Here is a tiny trained network, its code and every weight. The questions are about switching its units off for an input and a class, where a switched-off unit gives its printed mean instead of its output.

import numpy as np


def w(rows, s, z=0):
    codes = np.array(rows[::2]) - 128.0
    scale = np.full(codes.shape[1], s)
    scale[-1] = z or s
    return codes * scale


def f(y):
    return y / 2 * (1 + np.tanh(0.7978845608 * (y + 0.044715 * y**3)))


def log_softmax(a):
    a = a - a.max(-1, keepdims=True)
    return a - np.log(np.exp(a).sum(-1, keepdims=True))


def net(x, mask):
    res = np.array(x, float).reshape(1, 6) / 4 @ E
    y = f(res @ A[0][:, :-1].T + A[0][:, -1])
    res = res + np.where(mask, y, B[0][:, -1]) @ B[0][:, :-1]
    return log_softmax(res[-1] @ U[:, :-1].T + U[:, -1])


A, B = {}, {}
E = w([
[54,126,146,179,220],'x0',
[129,127,128,128,127],'x1',
[62,188,177,144,73],'x2',
[137,253,56,66,157],'x3',
[128,128,129,127,128],'x4',
[128,127,130,128,129],'x5',
],0.012)
A[0] = w([
[169,78,134,119,31,116],'neuron 1',
[60,123,173,156,52,91],'neuron 2',
[65,121,172,143,57,89],'neuron 3',
[110,5,178,173,77,3],'neuron 4',
[52,67,165,170,204,121],'neuron 5',
[190,12,124,132,176,53],'neuron 6',
[170,102,151,121,65,90],'neuron 7',
],0.025,0.0054)
B[0] = w([
[59,82,168,165,89,207],'neuron 1',
[215,94,108,106,169,203],'neuron 2',
[196,110,112,136,190,196],'neuron 3',
[81,250,107,112,119,251],'neuron 4',
[64,66,166,149,63,228],'neuron 5',
[234,95,106,115,195,212],'neuron 6',
[100,80,147,124,77,181],'neuron 7',
],0.027,0.028)
U = w([
[62,69,202,164,62,123],'0',
[100,255,86,77,145,254],'1',
[212,110,135,118,202,7],'2',
],0.0085,0.0079)

Each question gives the input, the list of numbers given to net, and the class t.
The units are the neurons (one row each of A and B). Each row of codes is followed by its name. A weight is (code - 128) times the scale printed after its matrix; where a second scale follows, it is the last column's (A, B and U).
mask holds one flag per neuron, in row order. A switched-off neuron (its flag False) gives its mean, the last column of its row in B, instead of its output. The means were averaged over made-up inputs and are rounded, as every weight is.
A unit's drop is (log p(t) with every unit on - log p(t) with that unit switched off) / (log p(t) with every unit on - log p(t) with every unit switched off).
The circuit of an input: a set's keep is (log p(t) with only the set's units on - log p(t) with every unit switched off) / (log p(t) with every unit on - log p(t) with every unit switched off). Starting from all 7 units, units are removed one at a time, each time the one whose removal leaves the highest keep (on an exact tie, the one counted first), for as long as the keep stays at least 0.8.
units of the circuit, in order: the units of the circuit, biggest drop first
most important unit: the unit with the biggest drop
top k neurons: the k neurons with the biggest drops, biggest first
drop when u is switched off: that unit's drop, to one decimal
input [-7,-4,-6,0,5,-3], class 0: units of the circuit, in order : (neuron 1)
input [-8,0,-7,1,-1,7], class 0: top 2 neurons : (neuron 1; neuron 7)
input [-1,-5,-4,-5,-4,3], class 1: top 3 neurons : (neuron 4; neuron 6; neuron 2)
input [7,6,8,-6,5,-7], class 2: top 2 neurons : (neuron 2; neuron 3)
input [-3,3,-6,8,2,1], class 1: top 3 neurons : (neuron 5; neuron 6; neuron 2)
input [-1,1,2,1,1,-1], class 2: top 2 neurons : (neuron 4; neuron 5)
input [-3,8,3,4,1,-3], class 1: top 4 neurons : (neuron 5; neuron 1; neuron 6; neuron 2)
input [5,1,-1,5,-6,0], class 0: top 3 neurons : (neuron 4; neuron 6; neuron 2)
input [1,-1,0,4,-8,2], class 1: top 3 neurons : (neuron 5; neuron 1; neuron 6)
input [-3,-4,8,-6,-4,-6], class 2: top 2 neurons : (neuron 2; neuron 3)
input [-5,-5,-3,5,2,4], class 0: top 2 neurons : (neuron 4; neuron 6)
input [3,3,6,-3,-7,-7], class 2: drop when neuron 3 is switched off : 0.1
input [-3,8,1,4,1,5], class 1: drop when neuron 6 is switched off : 3.8
input [-6,5,8,-5,-5,5], class 2: most important unit : neuron 2
input [-7,6,4,7,2,-7], class 0: drop when neuron 6 is switched off : 0.3
